Each row is followed by its group and then its class within the group.
[-31.2   0.8   4.1  -3.2   8.9  -6.1  15.7 -41.9 -17.9  -3.8   5.3 -18.8
  17.8   8.0   5.4  -1.7 -12.9  35.4  10.3  -7.0 -34.4  -8.5  22.6  -3.8
  -2.0 -11.0 -38.3  10.6  -5.9   2.5 -14.1 -18.9   5.2   4.0 -17.7   7.1
 -12.9   3.6 -16.9  14.7 -44.4  22.5  -7.8] | Q491.J
[  3.5  -9.3   9.6 -33.8  -2.4 -10.7  -9.4  21.3  -1.6   0.7  14.8  -4.8
  -5.5 -11.1  13.7 -16.7 -21.4  41.4   2.9  -8.4 -23.5  -3.3  18.0  -6.8
   7.5 -69.2   9.4  -3.7   7.0   3.5 -14.6 -33.0  -5.9 -28.2  17.7  -9.9
 -13.1   2.9  40.8 -24.7 -34.6   8.4  -0.8] | Q491.J
[ -7.1   6.9   7.2 -21.8  -8.7  -7.3  11.1  28.2  26.9   9.0   0.1  15.5
   1.3  -6.7 -16.9 -27.5   0.9 -10.8  30.4   3.4  13.1  -1.3  -1.6  14.7
  15.5  -3.1  18.9  17.1   7.4 -13.3 -45.0  -3.6   9.2  -9.4 -11.0  -3.9
 -24.7  14.0   4.8   3.0 -52.5  10.4  17.1] | Q276.T
[ -3.9  13.9   4.2 -30.5  -3.4 -16.2 -11.1  19.7  22.8  11.6   8.1 -22.2
  -1.8 -23.8   6.8 -15.2  -7.4  21.2  -2.3 -11.8 -17.8  10.3  17.4   2.2
  -4.3 -68.6  20.5 -11.1   4.9  -1.9  10.3 -10.9 -13.7 -19.9  29.8 -21.9
  -0.4  -3.0  38.0  -2.2 -34.5  -0.6  17.9] | Q491.J
[-12.3   3.0  -3.2  -1.4   3.8   6.4 -16.5   2.7   8.3  21.3   8.2  -2.0
  -1.7   4.5  -2.1 -17.9   1.5  -4.6  15.4  11.2 -30.7 -24.8  16.2 -21.6
   7.1 -31.4  10.0  21.2  -4.3 -15.5   9.6 -24.0 -13.5  12.7   1.2 -16.6
 -32.1  -3.7  15.6  -2.3 -25.1  -3.4   4.5] | Q359.M
[-20.4  -3.0 -13.2 -14.2  41.0   1.1  12.7  -3.9 -10.0  28.8   1.7   4.8
  -9.1   3.1 -16.4  -9.0   4.4 -14.6  26.4   7.3 -39.3 -20.8  34.4   4.7
  -2.5  -2.6  -3.8   5.2  10.1  -0.6  -0.5 -31.6 -14.3  -0.2  -6.7 -14.8
 -46.3   7.7  -6.0  -0.7 -56.7  -1.5 -17.1] | Q543.X
[-15.1  -6.3  21.4   5.3  -3.6  22.1  21.5 -27.3  -3.8  22.7 -13.1  -7.6
   3.5 -22.0 -15.0  -4.6  -3.0  -5.7  30.3  11.0 -14.4  -9.0  -4.7   5.2
   5.0  25.5 -29.1  16.7   3.3 -22.3   6.1 -23.3   7.9 -16.7 -17.2   5.8
  -7.0  -4.8  -3.2   4.5 -28.8  13.0  -0.3] | Q543.R
[-38.6  -0.2  -0.4 -20.6  10.1  -7.0   4.5 -16.9  10.7   3.3   3.3  -2.1
  15.7 -20.7  13.1   0.4  -8.4  24.5  -9.0  -2.2 -12.6 -12.6   6.3   5.3
   0.4 -20.8  -0.6 -10.1  -6.0  -9.4  -4.1 -16.5  -4.6 -10.5   5.9  -8.1
 -19.2   4.2   8.3   4.8 -26.7  13.4   4.6] | Q491.J
[ -1.7   0.2  -7.1 -14.1   3.6 -10.1 -14.5  21.7   8.8  -5.3 -17.6 -11.5
   4.6  12.2 -11.9   6.9  -3.4   8.7   8.7   0.2 -10.0   4.5   0.8   9.4
  11.0  -7.9  11.1  -5.0   5.7   3.3 -11.6  -2.0   0.6   5.8  -6.0  -7.8
 -14.7   3.7   6.2  15.2 -11.5  -9.9   4.6] | Q359.Z
[ -0.4  -2.1 -19.6 -15.3   0.5  -8.1  -0.6   5.2 -11.1  18.3  17.6  -6.1
  -0.9  -3.1  13.6  -6.2  -7.0  -3.6   5.7   2.1 -72.6  -4.3  -5.4 -19.8
   5.7  -5.9  -6.7  -0.2  13.5  -7.8   2.2 -27.0  11.2   6.0  12.1  -4.4
   1.4  10.4   9.1  -7.0 -22.5  -0.4   8.1] | Q359.Z
[  2.9  -4.6   0.8 -26.9   2.5  -5.6  -5.5  52.0  13.9  39.7  -0.6  -3.6
  -1.3 -21.4  14.2   0.3  -1.6   2.4  15.5 -10.4  -6.4 -11.2  -1.2 -10.8
 -14.3 -49.7  -1.4 -13.6   9.1  -9.2  20.0 -29.3  -5.1 -16.8  34.8 -23.9
   3.3 -12.1  45.2 -10.7 -53.3   2.8  -4.0] | Q276.S
[-10.9   3.9   0.3 -12.8  -2.8   3.2  19.5   2.0   3.8  22.1 -16.5  17.4
  -0.9   1.4  -7.2  -5.0  -2.5   0.2  25.3  22.1 -17.6  -9.7  -8.3  -4.1
   7.8  18.4 -10.7   8.4   5.8 -14.8   6.3 -12.4  -6.9 -12.2  -7.4  -3.8
 -28.6   1.9 -11.1  -4.8 -44.4  -1.1  -1.6] | Q543.R
[  4.4   2.2  27.4 -18.9  -7.2  -0.8  -7.9  10.6  21.5  -9.4  -5.8  14.4
  10.9  10.3 -19.5 -14.4   1.5  -2.4   3.6   0.8 -11.9   7.2   1.6  32.6
   3.6 -24.2  30.5   1.6  -1.8  -0.7 -18.4 -25.6  -7.9 -28.2   9.0  21.2
 -76.2  13.0  14.7  -4.3  52.3  27.4  11.6] | Q543.R
